Here is a tiny trained network, its code and every weight. The questions are about switching its units off for an input and a target symbol, where a switched-off unit gives its printed mean instead of its output.

import numpy as np


def w(rows, s, z=0):
    codes = np.array(rows[::2]) - 128.0
    scale = np.full(codes.shape[1], s)
    scale[-1] = z or s
    return codes * scale


def f(y):
    return y / 2 * (1 + np.tanh(0.7978845608 * (y + 0.044715 * y**3)))


def softmax(a):
    e = np.exp(a - a.max(-1, keepdims=True))
    return e / e.sum(-1, keepdims=True)


def log_softmax(a):
    a = a - a.max(-1, keepdims=True)
    return a - np.log(np.exp(a).sum(-1, keepdims=True))


def net(x, mask):
    ids = ['αεηθλξπσψ'.index(c) for c in x.split()]
    T = len(ids)
    res = E[ids] + P[:T]
    r = res
    for j in range(3):
        rows = slice(4 * j, 4 * j + 4)
        q, k, v = (r @ M[0][rows].T for M in (Q, K, V))
        z = softmax(np.where(np.tri(T) > 0, q @ k.T / 4**0.5, -1e9)) @ v
        o = O[0][rows]
        res = res + np.where(mask[j], z, o[:, -1]) @ o[:, :-1]
    y = f(res @ A[0][:, :-1].T + A[0][:, -1])
    res = res + np.where(mask[3:7], y, B[0][:, -1]) @ B[0][:, :-1]
    return log_softmax(res[-1] @ U[:, :-1].T + U[:, -1])


Q, K, V, O, A, B = {}, {}, {}, {}, {}, {}
E = w([
[147,226,152],'α',
[105,195,156],'ε',
[160,49,204],'η',
[176,196,237],'θ',
[180,205,191],'λ',
[3,140,83],'ξ',
[167,58,140],'π',
[20,147,159],'σ',
[212,223,24],'ψ',
],0.012)
P = w([
[128,252,97],'0',
[167,109,119],'1',
[154,100,107],'2',
[147,98,100],'3',
[156,105,106],'4',
[149,107,110],'5',
[147,110,117],'6',
[153,115,119],'7',
[148,114,117],'8',
[150,117,121],'9',
[154,122,138],'10',
],0.012)
Q[0] = w([
[178,121,184],'H0',
[63,158,147],'H0',
[58,145,148],'H0',
[43,153,115],'H0',
[134,8,100],'H1',
[196,61,106],'H1',
[162,22,162],'H1',
[201,87,174],'H1',
[34,116,201],'H2',
[142,119,187],'H2',
[149,202,121],'H2',
[25,152,71],'H2',
],0.015)
K[0] = w([
[69,148,139],'H0',
[116,100,118],'H0',
[133,147,93],'H0',
[180,116,150],'H0',
[182,58,154],'H1',
[115,63,148],'H1',
[145,6,105],'H1',
[164,86,154],'H1',
[76,138,146],'H2',
[122,140,120],'H2',
[136,115,131],'H2',
[123,91,151],'H2',
],0.023)
V[0] = w([
[89,187,114],'H0',
[86,131,100],'H0',
[23,156,184],'H0',
[138,114,157],'H0',
[123,49,146],'H1',
[199,149,211],'H1',
[116,200,89],'H1',
[50,164,250],'H1',
[140,192,211],'H2',
[108,100,72],'H2',
[123,85,189],'H2',
[39,208,124],'H2',
],0.015)
O[0] = w([
[131,177,118,198],'H0',
[115,127,78,127],'H0',
[48,90,150,160],'H0',
[101,131,202,113],'H0',
[116,165,144,1],'H1',
[168,121,254,215],'H1',
[153,98,95,231],'H1',
[66,118,183,152],'H1',
[140,106,178,221],'H2',
[124,179,74,85],'H2',
[42,152,240,34],'H2',
[114,90,80,219],'H2',
],0.013,0.0069)
A[0] = w([
[61,1,73,254],'N0',
[6,121,78,161],'N1',
[234,204,82,165],'N2',
[190,194,149,72],'N3',
],0.0091,0.0094)
B[0] = w([
[89,175,70,249],'N0',
[208,130,255,165],'N1',
[74,141,237,232],'N2',
[158,72,77,146],'N3',
],0.0058,0.017)
U = w([
[197,240,182,230],'α',
[218,81,130,2],'ε',
[139,74,226,54],'η',
[51,147,171,197],'θ',
[112,165,135,100],'λ',
[149,249,228,232],'ξ',
[160,29,202,30],'π',
[74,65,170,198],'σ',
[163,2,167,48],'ψ',
],0.0076,0.0088)

Each question gives the input, a string of symbols that net reads in full, and the target symbol t.
The units are the heads (4 rows each of Q, K, V and O) and the neurons (one row each of A and B). Each row of codes is followed by its name. A weight is (code - 128) times the scale printed after its matrix; where a second scale follows, it is the last column's (O, A, B and U).
mask holds one flag per unit, heads first, then neurons. A switched-off unit (its flag False) gives its mean, the last column of its rows in O or B, instead of its output. The means were averaged over made-up inputs and are rounded, as every weight is.
A unit's drop is (log p(t) with every unit on - log p(t) with that unit switched off) / (log p(t) with every unit on - log p(t) with every unit switched off).
The circuit of an input: a set's keep is (log p(t) with only the set's units on - log p(t) with every unit switched off) / (log p(t) with every unit on - log p(t) with every unit switched off). Starting from all 7 units, units are removed one at a time, each time the one whose removal leaves the highest keep (on an exact tie, the one counted first), for as long as the keep stays at least 0.8.
circuit, biggest first: the units of the circuit, biggest drop first
top k neurons: the k neurons with the biggest drops, biggest first
heads that matter: for each layer, one digit per head in row order, 1 if its drop is at least 0.15 and else 0, layers parted by /
drop when u is switched off: that unit's drop, to one decimal
input ξ ε ξ ψ α, target λ: heads that matter => 010
input η λ ψ ψ λ η ξ ψ η, target α: heads that matter => 011
input η η η σ, target ξ: circuit, biggest first => H2
input σ α α, target σ: heads that matter => 010
input ξ ξ ξ σ σ ψ ξ, target λ: heads that matter => 010
input π η ξ, target ξ: heads that matter => 001
input ψ ψ λ π σ ξ θ, target ε: heads that matter => 011
input π ψ η, target α: circuit, biggest first => H1, H2
input π π ψ σ, target α: heads that matter => 110
input θ θ η, target η: circuit, biggest first => H1, H2
input ε ε α ξ σ σ ψ η ε η θ, target σ: circuit, biggest first => H0, H1
input ε ε ε λ ξ ε λ θ λ σ α, target σ: circuit, biggest first => H1, H0
input α σ π ε λ, target ψ: circuit, biggest first => H1, H2
input θ σ π σ η θ ξ σ η α ε, target η: circuit, biggest first => H1
input σ σ π λ σ ε α η θ, target θ: circuit, biggest first => H0, H1
input θ η ξ η σ λ ξ, target η: circuit, biggest first => H1, H0
input α σ σ λ, target σ: top 2 neurons => N0, N1
input θ π ε η α θ, target η: circuit, biggest first => H2, H1
input θ α θ α θ α, target η: heads that matter => 011
input η θ θ η λ π, target ξ: circuit, biggest first => H1
input σ η α η α, target θ: drop when H2 is switched off => 0.1
input θ ε θ, target π: drop when N0 is switched off => 0.1
input ψ θ α σ α, target ε: drop when H2 is switched off => 0.1
